Below are the code and all the weights of a small trained network. Each question names an input and a class and asks about switching units off, where a switched-off unit gives its printed mean instead of its output.

import numpy as np


def w(rows, s, z=0):
    codes = np.array(rows[::2]) - 128.0
    scale = np.full(codes.shape[1], s)
    scale[-1] = z or s
    return codes * scale


def f(y):
    return y / 2 * (1 + np.tanh(0.7978845608 * (y + 0.044715 * y**3)))


def log_softmax(a):
    a = a - a.max(-1, keepdims=True)
    return a - np.log(np.exp(a).sum(-1, keepdims=True))


def net(x, mask):
    res = np.array(x, float).reshape(1, 5) / 4 @ E
    y = f(res @ A[0][:, :-1].T + A[0][:, -1])
    res = res + np.where(mask, y, B[0][:, -1]) @ B[0][:, :-1]
    return log_softmax(res[-1] @ U[:, :-1].T + U[:, -1])


A, B = {}, {}
E = w([
[189,64,234],'x0',
[76,149,215],'x1',
[76,2,91],'x2',
[127,127,127],'x3',
[133,123,126],'x4',
],0.0068)
A[0] = w([
[155,105,148,105],'neuron 1',
[145,95,106,174],'neuron 2',
[126,117,110,219],'neuron 3',
[111,93,118,13],'neuron 4',
[101,128,184,202],'neuron 5',
[139,102,53,101],'neuron 6',
[88,58,121,97],'neuron 7',
[80,202,52,110],'neuron 8',
[206,91,105,43],'neuron 9',
[162,92,253,133],'neuron 10',
[86,70,128,112],'neuron 11',
[176,69,146,153],'neuron 12',
[111,108,114,2],'neuron 13',
],0.015,0.0044)
B[0] = w([
[76,64,145,141],'neuron 1',
[59,195,107,156],'neuron 2',
[82,151,57,164],'neuron 3',
[220,164,244,124],'neuron 4',
[167,199,13,186],'neuron 5',
[111,219,118,173],'neuron 6',
[185,254,206,172],'neuron 7',
[48,115,168,228],'neuron 8',
[146,135,55,142],'neuron 9',
[44,154,59,254],'neuron 10',
[161,222,169,165],'neuron 11',
[21,182,111,180],'neuron 12',
[144,89,191,116],'neuron 13',
],0.0063,0.0083)
U = w([
[154,251,218,154],'0',
[33,111,105,140],'1',
[133,195,94,110],'2',
[61,92,144,241],'3',
[113,158,139,169],'4',
[145,62,192,3],'5',
],0.011,0.0044)

Each question gives the input, the list of numbers given to net, and the class t.
The units are the neurons (one row each of A and B). Each row of codes is followed by its name. A weight is (code - 128) times the scale printed after its matrix; where a second scale follows, it is the last column's (A, B and U).
mask holds one flag per neuron, in row order. A switched-off neuron (its flag False) gives its mean, the last column of its row in B, instead of its output. The means were averaged over made-up inputs and are rounded, as every weight is.
A unit's drop is (log p(t) with every unit on - log p(t) with that unit switched off) / (log p(t) with every unit on - log p(t) with every unit switched off).
The circuit of an input: a set's keep is (log p(t) with only the set's units on - log p(t) with every unit switched off) / (log p(t) with every unit on - log p(t) with every unit switched off). Starting from the 12 units with the biggest drops (on a tie, the unit counted first), units are removed one at a time, each time the one whose removal leaves the highest keep (on an exact tie, the one counted first), for as long as the keep stays at least 0.8.
units of the circuit, in order: the units of the circuit, biggest drop first
top k neurons: the k neurons with the biggest drops, biggest first
drop when u is switched off: that unit's drop, to one decimal
input [-5,-8,7,7,0], class 2: units of the circuit, in order	neuron 6; neuron 7
input [7,8,-4,1,-8], class 2: units of the circuit, in order	neuron 5; neuron 10
input [8,-3,2,4,1], class 1: units of the circuit, in order	neuron 10; neuron 12
input [8,-6,2,4,8], class 1: units of the circuit, in order	neuron 12; neuron 10
input [6,2,8,6,-1], class 0: units of the circuit, in order	neuron 7
input [6,-5,-4,1,-2], class 1: units of the circuit, in order	neuron 7; neuron 10; neuron 11
input [6,2,-5,-6,1], class 1: units of the circuit, in order	neuron 10; neuron 7
input [8,-1,-5,-1,-6], class 1: units of the circuit, in order	neuron 10; neuron 7
input [-2,5,6,1,-3], class 0: units of the circuit, in order	neuron 7; neuron 11
input [5,-8,6,7,6], class 2: units of the circuit, in order	neuron 9; neuron 7
input [0,-8,7,6,1], class 2: top 3 neurons	neuron 9; neuron 3; neuron 8
input [-1,8,-6,5,5], class 2: top 2 neurons	neuron 5; neuron 7
input [-1,8,6,-8,-4], class 2: top 2 neurons	neuron 5; neuron 8
input [7,5,1,-1,0], class 1: top 2 neurons	neuron 10; neuron 12
input [-8,-6,-4,6,-5], class 1: units of the circuit, in order	neuron 8
input [6,1,-4,4,6], class 1: top 2 neurons	neuron 10; neuron 7
input [4,-3,-6,7,5], class 3: top 3 neurons	neuron 7; neuron 11; neuron 6
input [4,2,-1,-2,3], class 1: top 3 neurons	neuron 10; neuron 7; neuron 11
input [7,-7,-6,2,-6], class 1: drop when neuron 10 is switched off	0.2
input [5,-5,-3,0,3], class 1: drop when neuron 12 is switched off	0.2
input [-1,-3,5,-3,2], class 0: drop when neuron 6 is switched off	0.1
input [-2,-2,7,-5,5], class 0: top neuron	neuron 7
input [7,-1,-2,-2,-5], class 1: drop when neuron 9 is switched off	0.0
